Below are the code and all the weights of a small trained network. Each question names an input and a target symbol and asks about switching units off, where a switched-off unit gives its printed mean instead of its output.

import numpy as np


def w(rows, s, z=0):
    codes = np.array(rows[::2]) - 128.0
    scale = np.full(codes.shape[1], s)
    scale[-1] = z or s
    return codes * scale


def f(y):
    return np.maximum(y, 0)


def softmax(a):
    e = np.exp(a - a.max(-1, keepdims=True))
    return e / e.sum(-1, keepdims=True)


def log_softmax(a):
    a = a - a.max(-1, keepdims=True)
    return a - np.log(np.exp(a).sum(-1, keepdims=True))


def net(x, mask):
    ids = ['δεζμστφ'.index(c) for c in x.split()]
    T = len(ids)
    res = E[ids] + P[:T]
    u = 0
    for l in range(2):
        q, k, v = (res @ M[l].T for M in (Q, K, V))
        z = softmax(np.where(np.tri(T) > 0, q @ k.T / 3**0.5, -1e9)) @ v
        res = res + np.where(mask[u], z, O[l][:, -1]) @ O[l][:, :-1]
        u += 1
        y = f(res @ A[l][:, :-1].T + A[l][:, -1])
        res = res + np.where(mask[u : u + 4], y, B[l][:, -1]) @ B[l][:, :-1]
        u += 4
    return log_softmax(res[-1] @ U[:, :-1].T + U[:, -1])


Q, K, V, O, A, B = {}, {}, {}, {}, {}, {}
E = w([
[198,89,183,126,128,108,161,72,204,37],'δ',
[102,191,194,100,151,70,122,32,89,146],'ε',
[158,172,112,105,101,154,169,148,53,51],'ζ',
[166,110,2,145,92,28,153,192,130,203],'μ',
[174,223,73,180,95,205,52,82,135,90],'σ',
[40,64,163,91,47,185,106,138,173,187],'τ',
[131,88,197,156,227,164,133,176,7,222],'φ',
],0.01)
P = w([
[114,137,145,255,103,162,229,83,95,88],'0',
[94,47,134,176,105,82,82,35,75,95],'1',
[131,159,142,196,110,143,205,122,126,118],'2',
[105,65,139,134,98,85,75,70,90,85],'3',
[141,155,133,160,115,147,184,148,144,147],'4',
[105,70,127,104,110,91,69,91,99,97],'5',
[146,158,128,134,120,152,176,160,159,172],'6',
[118,79,126,77,114,96,64,101,110,99],'7',
[161,161,125,107,122,157,163,165,157,186],'8',
[122,87,120,53,120,105,57,111,122,98],'9',
[161,164,116,86,128,158,160,171,168,202],'10',
[128,95,122,23,119,111,53,122,128,108],'11',
[149,163,117,78,127,154,165,170,171,214],'12',
],0.0087)
Q[0] = w([
[98,150,98,53,16,128,163,189,223,189],'0.h0',
[184,120,160,159,245,142,170,181,77,214],'0.h0',
[117,87,187,128,144,254,165,169,162,176],'0.h0',
],0.0071)
K[0] = w([
[192,154,133,1,180,135,72,140,160,121],'0.h0',
[96,80,180,192,219,194,103,136,46,133],'0.h0',
[208,131,122,157,229,76,120,148,76,140],'0.h0',
],0.0087)
V[0] = w([
[95,134,159,80,57,53,142,10,177,3],'0.h0',
[66,162,177,4,133,205,92,175,164,183],'0.h0',
[127,91,49,128,39,108,153,182,172,213],'0.h0',
],0.0055)
O[0] = w([
[242,95,145,81,172,207,105,103,127,254,217],'0.h0',
[157,163,122,113,252,80,59,229,143,27,4],'0.h0',
[114,221,92,35,87,112,184,120,159,95,190],'0.h0',
],0.0051,0.0024)
A[0] = w([
[112,77,132,66,91,118,63,54,151,124,136],'0.n0',
[60,110,164,99,149,99,1,86,83,141,112],'0.n1',
[181,159,106,199,126,114,157,133,212,144,124],'0.n2',
[164,114,103,122,110,89,85,99,75,73,253],'0.n3',
],0.0094,0.0025)
B[0] = w([
[59,175,125,138,17,79,97,169,174,146,253],'0.n0',
[185,116,203,175,133,145,174,254,140,156,197],'0.n1',
[116,123,97,168,172,99,152,182,207,113,178],'0.n2',
[168,111,110,67,51,130,145,91,54,147,198],'0.n3',
],0.008,0.006)
Q[1] = w([
[45,162,200,116,62,191,156,134,201,174],'1.h0',
[176,150,167,155,255,155,127,84,149,28],'1.h0',
[105,173,221,61,144,238,79,64,54,64],'1.h0',
],0.0093)
K[1] = w([
[158,122,145,55,177,159,65,229,160,140],'1.h0',
[128,26,154,254,110,174,176,91,88,185],'1.h0',
[169,34,174,223,154,142,106,139,104,55],'1.h0',
],0.0082)
V[1] = w([
[139,148,61,85,91,215,48,145,74,109],'1.h0',
[160,184,95,117,125,2,119,59,131,38],'1.h0',
[254,184,86,129,172,75,149,167,86,175],'1.h0',
],0.0058)
O[1] = w([
[182,111,11,134,28,133,83,125,24,179,132],'1.h0',
[235,75,207,179,141,133,114,159,170,167,14],'1.h0',
[175,186,203,158,33,3,147,124,142,132,5],'1.h0',
],0.0059,0.0033)
A[1] = w([
[118,2,105,126,93,101,45,169,192,142,180],'1.n0',
[138,102,158,63,93,163,95,50,92,61,251],'1.n1',
[171,85,147,130,147,143,221,137,143,15,84],'1.n2',
[133,70,141,45,133,85,142,147,54,175,179],'1.n3',
],0.0081,0.0024)
B[1] = w([
[153,215,211,176,217,128,48,80,59,52,254],'1.n0',
[75,131,152,21,246,59,135,145,131,228,187],'1.n1',
[157,96,163,148,144,212,20,251,21,172,155],'1.n2',
[126,13,61,175,120,192,167,63,254,52,213],'1.n3',
],0.0064,0.0077)
U = w([
[147,168,203,102,220,87,126,45,151,143,250],'δ',
[128,150,163,138,43,76,199,208,198,172,85],'ε',
[65,58,29,50,157,137,160,113,167,166,89],'ζ',
[166,148,64,193,95,162,127,21,156,26,225],'μ',
[198,183,128,103,101,153,108,172,2,208,105],'σ',
[59,178,145,185,139,88,81,171,67,57,114],'τ',
[183,59,163,146,156,201,120,158,168,150,44],'φ',
],0.0084,0.0018)

Each question gives the input, a string of symbols that net reads in full, and the target symbol t.
The units are the heads (3 rows each of Q, K, V and O) and the neurons (one row each of A and B). Each row of codes is followed by its name. A weight is (code - 128) times the scale printed after its matrix; where a second scale follows, it is the last column's (O, A, B and U).
mask holds one flag per unit, layer by layer, with each layer's heads first. A switched-off unit (its flag False) gives its mean, the last column of its rows in O or B, instead of its output. The means were averaged over made-up inputs and are rounded, as every weight is.
A unit's drop is (log p(t) with every unit on - log p(t) with that unit switched off) / (log p(t) with every unit on - log p(t) with every unit switched off).
The circuit of an input: a set's keep is (log p(t) with only the set's units on - log p(t) with every unit switched off) / (log p(t) with every unit on - log p(t) with every unit switched off). Starting from all 10 units, units are removed one at a time, each time the one whose removal leaves the highest keep (on an exact tie, the one counted first), for as long as the keep stays at least 0.8.
units of the circuit, in order: the units of the circuit, biggest drop first
most important unit: the unit with the biggest drop
k most important neurons: the k neurons with the biggest drops, biggest first
k most important neurons of layer l: the k neurons of layer l with the biggest drops, biggest first
input μ φ μ φ μ τ μ, target ζ: 2 most important neurons	0.n0, 0.n1
input σ σ φ, target τ: most important neuron of layer 1	1.n3
input μ ζ μ ε, target ε: units of the circuit, in order	0.n1, 1.n0
input τ δ μ μ δ, target ε: 2 most important neurons	1.n0, 0.n2
input δ μ τ μ τ δ μ, target ζ: units of the circuit, in order	0.n0, 0.h0, 1.h0, 0.n2
input ζ μ μ δ τ, target ζ: units of the circuit, in order	1.h0, 0.h0
input μ φ φ τ ζ σ ζ ζ δ, target φ: 3 most important neurons	1.n2, 0.n0, 0.n2
input φ τ τ τ ζ τ τ μ τ δ, target δ: units of the circuit, in order	1.n1, 1.n0
input μ δ μ, target φ: units of the circuit, in order	0.n0, 0.h0, 1.h0
input μ σ φ τ ζ ζ τ τ δ τ σ τ φ, target ζ: 4 most important neurons	1.n0, 0.n0, 1.n3, 1.n2
input ε μ ζ, target σ: 2 most important neurons of layer 1	1.n3, 1.n2
input φ μ τ ζ μ δ, target δ: 2 most important neurons	1.n1, 1.n0
input μ δ ζ τ μ, target φ: 3 most important neurons of layer 0	0.n0, 0.n1, 0.n3
input μ φ τ τ τ, target ζ: 2 most important neurons of layer 0	0.n1, 0.n0
input ε ζ τ φ τ μ, target μ: 2 most important neurons	1.n3, 0.n3
input τ σ τ τ τ φ τ μ φ, target ζ: 2 most important neurons of layer 0	0.n0, 0.n1
input δ δ τ φ φ, target τ: most important neuron	0.n3
input ζ τ δ ζ μ τ φ ζ μ τ τ ζ, target ζ: 2 most important neurons of layer 1	1.n1, 1.n3
input ε τ ζ τ τ μ ε σ ζ ζ, target ζ: 3 most important neurons	1.n1, 1.n3, 1.n0
input φ τ φ μ τ φ, target φ: 2 most important neurons	0.n1, 1.n3
input τ δ τ σ, target σ: most important unit	0.n3
input δ δ ζ τ τ τ σ, target ζ: 2 most important neurons	1.n0, 0.n0
